Here is a tiny trained network, its code and every weight. The questions are about switching its units off for an input and a target symbol, where a switched-off unit gives its printed mean instead of its output.

import numpy as np


def w(rows, s, z=0):
    codes = np.array(rows[::2]) - 128.0
    scale = np.full(codes.shape[1], s)
    scale[-1] = z or s
    return codes * scale


def norm(h):
    return h / np.sqrt((h * h).mean(-1, keepdims=True) + 1e-5)


def f(y):
    return np.maximum(y, 0)


def softmax(a):
    e = np.exp(a - a.max(-1, keepdims=True))
    return e / e.sum(-1, keepdims=True)


def log_softmax(a):
    a = a - a.max(-1, keepdims=True)
    return a - np.log(np.exp(a).sum(-1, keepdims=True))


def net(x, mask):
    ids = ['αβγδζθξστω'.index(c) for c in x.split()]
    T = len(ids)
    res = E[ids] + P[:T]
    u = 0
    for l in range(2):
        q, k, v = (norm(res) @ M[l].T for M in (Q, K, V))
        z = softmax(np.where(np.tri(T) > 0, q @ k.T / 4**0.5, -1e9)) @ v
        res = res + np.where(mask[u], z, O[l][:, -1]) @ O[l][:, :-1]
        u += 1
        y = f(norm(res) @ A[l][:, :-1].T + A[l][:, -1])
        res = res + np.where(mask[u : u + 12], y, B[l][:, -1]) @ B[l][:, :-1]
        u += 12
    return log_softmax(norm(res)[-1] @ U[:, :-1].T + U[:, -1])


Q, K, V, O, A, B = {}, {}, {}, {}, {}, {}
E = w([
[171,165,254],'α',
[120,163,114],'β',
[68,90,82],'γ',
[147,244,156],'δ',
[189,73,128],'ζ',
[167,127,162],'θ',
[208,187,217],'ξ',
[171,58,164],'σ',
[176,111,207],'τ',
[120,213,91],'ω',
],0.014)
P = w([
[160,89,126],'0',
[91,114,127],'1',
[138,153,8],'2',
[88,108,128],'3',
[148,163,12],'4',
[87,106,128],'5',
[162,170,38],'6',
[89,105,130],'7',
[169,170,42],'8',
[89,102,129],'9',
[157,157,29],'10',
[88,105,129],'11',
[164,168,41],'12',
[88,105,131],'13',
],0.015)
Q[0] = w([
[84,130,141],'L0H0',
[165,129,133],'L0H0',
[5,129,159],'L0H0',
[156,127,103],'L0H0',
],0.027)
K[0] = w([
[114,150,135],'L0H0',
[166,89,116],'L0H0',
[3,191,190],'L0H0',
[174,144,96],'L0H0',
],0.016)
V[0] = w([
[238,94,49],'L0H0',
[254,110,80],'L0H0',
[72,167,151],'L0H0',
[28,132,187],'L0H0',
],0.0033)
O[0] = w([
[83,176,15,250],'L0H0',
[101,151,3,243],'L0H0',
[146,130,202,69],'L0H0',
[160,56,248,29],'L0H0',
],0.0043,0.0024)
A[0] = w([
[93,186,115,66],'L0N0',
[38,212,218,33],'L0N1',
[81,130,210,64],'L0N2',
[23,130,117,48],'L0N3',
[90,111,152,84],'L0N4',
[127,186,94,114],'L0N5',
[2,144,171,84],'L0N6',
[66,61,149,76],'L0N7',
[42,170,176,158],'L0N8',
[41,95,186,67],'L0N9',
[23,118,138,4],'L0N10',
[110,80,164,50],'L0N11',
],0.019,0.0031)
B[0] = w([
[150,102,151,191],'L0N0',
[77,253,139,252],'L0N1',
[88,136,158,219],'L0N2',
[147,151,94,169],'L0N3',
[119,104,108,158],'L0N4',
[106,117,71,253],'L0N5',
[72,124,57,199],'L0N6',
[114,70,147,198],'L0N7',
[117,191,90,213],'L0N8',
[74,67,119,204],'L0N9',
[140,113,54,163],'L0N10',
[135,70,124,175],'L0N11',
],0.046,0.0065)
Q[1] = w([
[176,118,80],'L1H0',
[4,123,132],'L1H0',
[132,144,105],'L1H0',
[43,94,199],'L1H0',
],0.031)
K[1] = w([
[170,112,133],'L1H0',
[112,170,5],'L1H0',
[156,149,145],'L1H0',
[42,106,32],'L1H0',
],0.026)
V[1] = w([
[212,141,232],'L1H0',
[251,146,107],'L1H0',
[181,152,132],'L1H0',
[47,115,56],'L1H0',
],0.018)
O[1] = w([
[68,225,158,8],'L1H0',
[155,251,107,146],'L1H0',
[146,172,139,115],'L1H0',
[166,40,109,212],'L1H0',
],0.02,0.013)
A[1] = w([
[209,69,125,48],'L1N0',
[116,243,120,101],'L1N1',
[188,117,135,130],'L1N2',
[70,112,239,103],'L1N3',
[14,145,80,156],'L1N4',
[134,67,188,183],'L1N5',
[224,181,134,226],'L1N6',
[255,79,240,228],'L1N7',
[93,134,70,63],'L1N8',
[161,103,124,12],'L1N9',
[196,85,247,162],'L1N10',
[232,141,71,253],'L1N11',
],0.021,0.0021)
B[1] = w([
[147,79,183,190],'L1N0',
[164,50,96,225],'L1N1',
[147,155,109,145],'L1N2',
[198,105,137,141],'L1N3',
[182,138,179,253],'L1N4',
[79,171,161,167],'L1N5',
[76,172,148,160],'L1N6',
[129,253,100,161],'L1N7',
[111,148,154,208],'L1N8',
[131,106,144,150],'L1N9',
[77,219,149,148],'L1N10',
[60,136,131,204],'L1N11',
],0.059,0.013)
U = w([
[139,69,136,170],'α',
[35,133,71,27],'β',
[150,49,49,180],'γ',
[120,88,156,121],'δ',
[213,178,91,231],'ζ',
[252,67,89,192],'θ',
[137,74,143,153],'ξ',
[157,137,35,222],'σ',
[87,199,195,4],'τ',
[212,133,213,88],'ω',
],0.015,0.0033)

Each question gives the input, a string of symbols that net reads in full, and the target symbol t.
The units are the heads (4 rows each of Q, K, V and O) and the neurons (one row each of A and B). Each row of codes is followed by its name. A weight is (code - 128) times the scale printed after its matrix; where a second scale follows, it is the last column's (O, A, B and U).
mask holds one flag per unit, layer by layer, with each layer's heads first. A switched-off unit (its flag False) gives its mean, the last column of its rows in O or B, instead of its output. The means were averaged over made-up inputs and are rounded, as every weight is.
A unit's drop is (log p(t) with every unit on - log p(t) with that unit switched off) / (log p(t) with every unit on - log p(t) with every unit switched off).
The circuit of an input: a set's keep is (log p(t) with only the set's units on - log p(t) with every unit switched off) / (log p(t) with every unit on - log p(t) with every unit switched off). Starting from the 12 units with the biggest drops (on a tie, the unit counted first), units are removed one at a time, each time the one whose removal leaves the highest keep (on an exact tie, the one counted first), for as long as the keep stays at least 0.8.
units of the circuit, in order: the units of the circuit, biggest drop first
unit that matters most: the unit with the biggest drop
top k neurons: the k neurons with the biggest drops, biggest first
k most important neurons of layer l: the k neurons of layer l with the biggest drops, biggest first
input ξ β σ α ξ, target ζ: unit that matters most	L1H0
input δ γ ζ θ α ζ ζ ω ω ζ γ α θ ξ, target θ: units of the circuit, in order	(L0N1 L1N1 L0N9)
input ξ ζ γ β α δ β, target ζ: 3 most important neurons of layer 0	(L0N9 L0N6 L0N5)
input ζ ω ζ θ α ζ σ γ ζ, target β: top 2 neurons	(L0N9 L0N2)
input θ α δ θ ω ξ δ ζ θ σ σ ξ α, target σ: 2 most important neurons of layer 0	(L0N7 L0N1)
input θ θ α, target σ: top 3 neurons	(L0N7 L0N1 L0N2)
input σ τ ω, target τ: top 2 neurons	(L0N6 L0N9)
input ζ β γ θ α γ β σ τ, target β: top 2 neurons	(L0N9 L0N6)
input ζ γ ξ ζ ζ δ α, target β: top 4 neurons	(L0N0 L0N9 L0N6 L0N2)
input β ξ ζ ζ, target τ: 2 most important neurons of layer 1	(L1N7 L1N0)
input θ β ξ ζ ζ ξ ξ ζ ξ β ζ α β, target σ: top 4 neurons	(L0N7 L0N1 L0N5 L0N2)
input ξ ξ α ζ γ ξ ζ σ ζ ξ γ, target ζ: 4 most important neurons of layer 0	(L0N5 L0N6 L0N9 L0N1)
input α ξ α β ξ, target ω: 3 most important neurons of layer 0	(L0N6 L0N9 L0N5)
input τ ξ α δ α σ γ α ζ, target θ: 4 most important neurons of layer 0	(L0N10 L0N8 L0N5 L0N2)
input τ ξ θ α δ ζ δ σ γ ξ γ, target θ: top 2 neurons	(L0N5 L1N1)
input τ γ σ, target θ: unit that matters most	L0N1
input ζ ξ ξ ζ α δ θ ζ δ, target β: 2 most important neurons of layer 1	(L1N11 L1N6)
input ξ ξ α γ θ δ, target ζ: top 4 neurons	(L0N1 L1N4 L0N8 L1N1)
input τ δ θ ζ ζ θ ζ ζ α, target θ: top 4 neurons	(L0N5 L1N1 L0N8 L0N2)
input α β δ ζ β θ ζ, target ω: top 4 neurons	(L0N9 L0N6 L0N5 L1N4)
